Here is a tiny trained network, its code and every weight. The questions are about switching its units off for an input and a class, where a switched-off unit gives its printed mean instead of its output.

import numpy as np


def w(rows, s, z=0):
    codes = np.array(rows[::2]) - 128.0
    scale = np.full(codes.shape[1], s)
    scale[-1] = z or s
    return codes * scale


def norm(h):
    return h / np.sqrt((h * h).mean(-1, keepdims=True) + 1e-5)


def f(y):
    return np.maximum(y, 0)


def log_softmax(a):
    a = a - a.max(-1, keepdims=True)
    return a - np.log(np.exp(a).sum(-1, keepdims=True))


def net(x, mask):
    res = np.array(x, float).reshape(1, 2) / 4 @ E
    u = 0
    for l in range(2):
        y = f(norm(res) @ A[l][:, :-1].T + A[l][:, -1])
        res = res + np.where(mask[u : u + 13], y, B[l][:, -1]) @ B[l][:, :-1]
        u += 13
    return log_softmax(norm(res)[-1] @ U[:, :-1].T + U[:, -1])


A, B = {}, {}
E = w([
[61,255,107,132,169,166,144],'x0',
[146,130,97,214,111,245,159],'x1',
],0.0091)
A[0] = w([
[122,195,135,60,169,205,160,91],'L0N0',
[138,254,132,109,165,98,128,115],'L0N1',
[163,29,45,105,102,82,128,123],'L0N2',
[205,188,186,168,136,202,148,138],'L0N3',
[146,136,97,1,90,54,156,69],'L0N4',
[108,104,49,150,151,25,218,69],'L0N5',
[61,58,107,145,102,123,135,101],'L0N6',
[104,199,156,85,218,33,89,69],'L0N7',
[167,191,232,167,165,166,134,92],'L0N8',
[136,97,108,100,77,223,86,172],'L0N9',
[36,45,160,69,112,110,139,107],'L0N10',
[197,179,95,76,74,134,82,83],'L0N11',
[94,129,152,56,106,113,114,2],'L0N12',
],0.0059,0.0049)
B[0] = w([
[114,129,85,83,115,103,108,208],'L0N0',
[98,110,77,145,78,46,138,244],'L0N1',
[47,181,80,185,153,74,168,224],'L0N2',
[176,104,151,66,55,139,96,223],'L0N3',
[170,162,177,243,177,161,107,218],'L0N4',
[254,172,118,139,150,114,102,142],'L0N5',
[132,172,72,105,156,114,144,148],'L0N6',
[157,145,150,111,82,193,115,254],'L0N7',
[134,152,185,99,133,40,129,165],'L0N8',
[118,179,210,42,126,143,71,215],'L0N9',
[127,126,173,149,163,216,93,189],'L0N10',
[98,117,154,121,91,131,165,128],'L0N11',
[214,55,142,146,143,109,153,142],'L0N12',
],0.0064,0.0048)
A[1] = w([
[132,88,77,171,100,241,144,168],'L1N0',
[132,62,109,77,78,91,43,33],'L1N1',
[93,136,62,65,114,118,58,144],'L1N2',
[176,146,113,169,83,171,158,108],'L1N3',
[117,92,215,90,172,51,73,14],'L1N4',
[255,146,79,152,93,116,41,79],'L1N5',
[128,77,142,56,37,114,98,5],'L1N6',
[92,195,133,245,141,163,159,107],'L1N7',
[113,49,144,123,156,132,179,26],'L1N8',
[148,78,54,215,173,112,118,118],'L1N9',
[84,132,183,67,125,66,46,40],'L1N10',
[88,12,120,111,113,103,165,31],'L1N11',
[199,3,119,125,97,103,59,179],'L1N12',
],0.0079,0.0022)
B[1] = w([
[218,149,157,46,89,103,83,219],'L1N0',
[87,59,144,236,239,159,169,180],'L1N1',
[134,71,89,164,156,164,180,199],'L1N2',
[131,79,201,163,162,54,111,190],'L1N3',
[155,168,141,94,47,190,125,230],'L1N4',
[101,97,115,150,178,142,129,209],'L1N5',
[64,78,154,217,173,59,145,175],'L1N6',
[113,22,125,139,155,61,151,185],'L1N7',
[99,183,80,128,181,81,174,145],'L1N8',
[68,45,74,165,206,109,158,166],'L1N9',
[206,64,168,135,110,169,109,232],'L1N10',
[97,189,99,125,88,87,192,164],'L1N11',
[88,254,59,65,104,169,129,254],'L1N12',
],0.0083,0.0062)
U = w([
[217,164,191,111,98,142,53,145],'0',
[64,173,22,122,110,95,175,118],'1',
[110,6,151,212,197,107,134,145],'2',
[91,72,110,96,165,153,80,1],'3',
],0.023,0.022)

Each question gives the input, the list of numbers given to net, and the class t.
The units are the neurons (one row each of A and B). Each row of codes is followed by its name. A weight is (code - 128) times the scale printed after its matrix; where a second scale follows, it is the last column's (A, B and U).
mask holds one flag per neuron, layer by layer. A switched-off neuron (its flag False) gives its mean, the last column of its row in B, instead of its output. The means were averaged over made-up inputs and are rounded, as every weight is.
A unit's drop is (log p(t) with every unit on - log p(t) with that unit switched off) / (log p(t) with every unit on - log p(t) with every unit switched off).
The circuit of an input: a set's keep is (log p(t) with only the set's units on - log p(t) with every unit switched off) / (log p(t) with every unit on - log p(t) with every unit switched off). Starting from the 12 units with the biggest drops (on a tie, the unit counted first), units are removed one at a time, each time the one whose removal leaves the highest keep (on an exact tie, the one counted first), for as long as the keep stays at least 0.8.
units of the circuit, in order: the units of the circuit, biggest drop first
k most important neurons: the k neurons with the biggest drops, biggest first
k most important neurons of layer l: the k neurons of layer l with the biggest drops, biggest first
drop of u: that unit's drop, to one decimal
input [8,-8], class 0: units of the circuit, in order : L1N10
input [4,4], class 0: 2 most important neurons : L0N3; L0N2
input [1,-3], class 2: 2 most important neurons : L0N3; L0N9
input [-6,5], class 1: 3 most important neurons : L1N12; L0N7; L0N4
input [-6,-5], class 1: 2 most important neurons of layer 1 : L1N12; L1N0
input [-6,6], class 0: 3 most important neurons of layer 1 : L1N0; L1N12; L1N3
input [-8,8], class 0: 4 most important neurons : L1N0; L0N1; L1N12; L0N9
input [-4,-3], class 1: 2 most important neurons of layer 1 : L1N12; L1N9
input [-3,-3], class 2: 2 most important neurons of layer 1 : L1N9; L1N0
input [-1,2], class 2: 2 most important neurons : L0N4; L1N6
input [-8,0], class 1: drop of L1N12 : 0.4
input [-8,3], class 1: drop of L1N12 : 0.5
input [-4,0], class 1: drop of L1N5 : 0.0
input [-2,0], class 2: units of the circuit, in order : L0N2
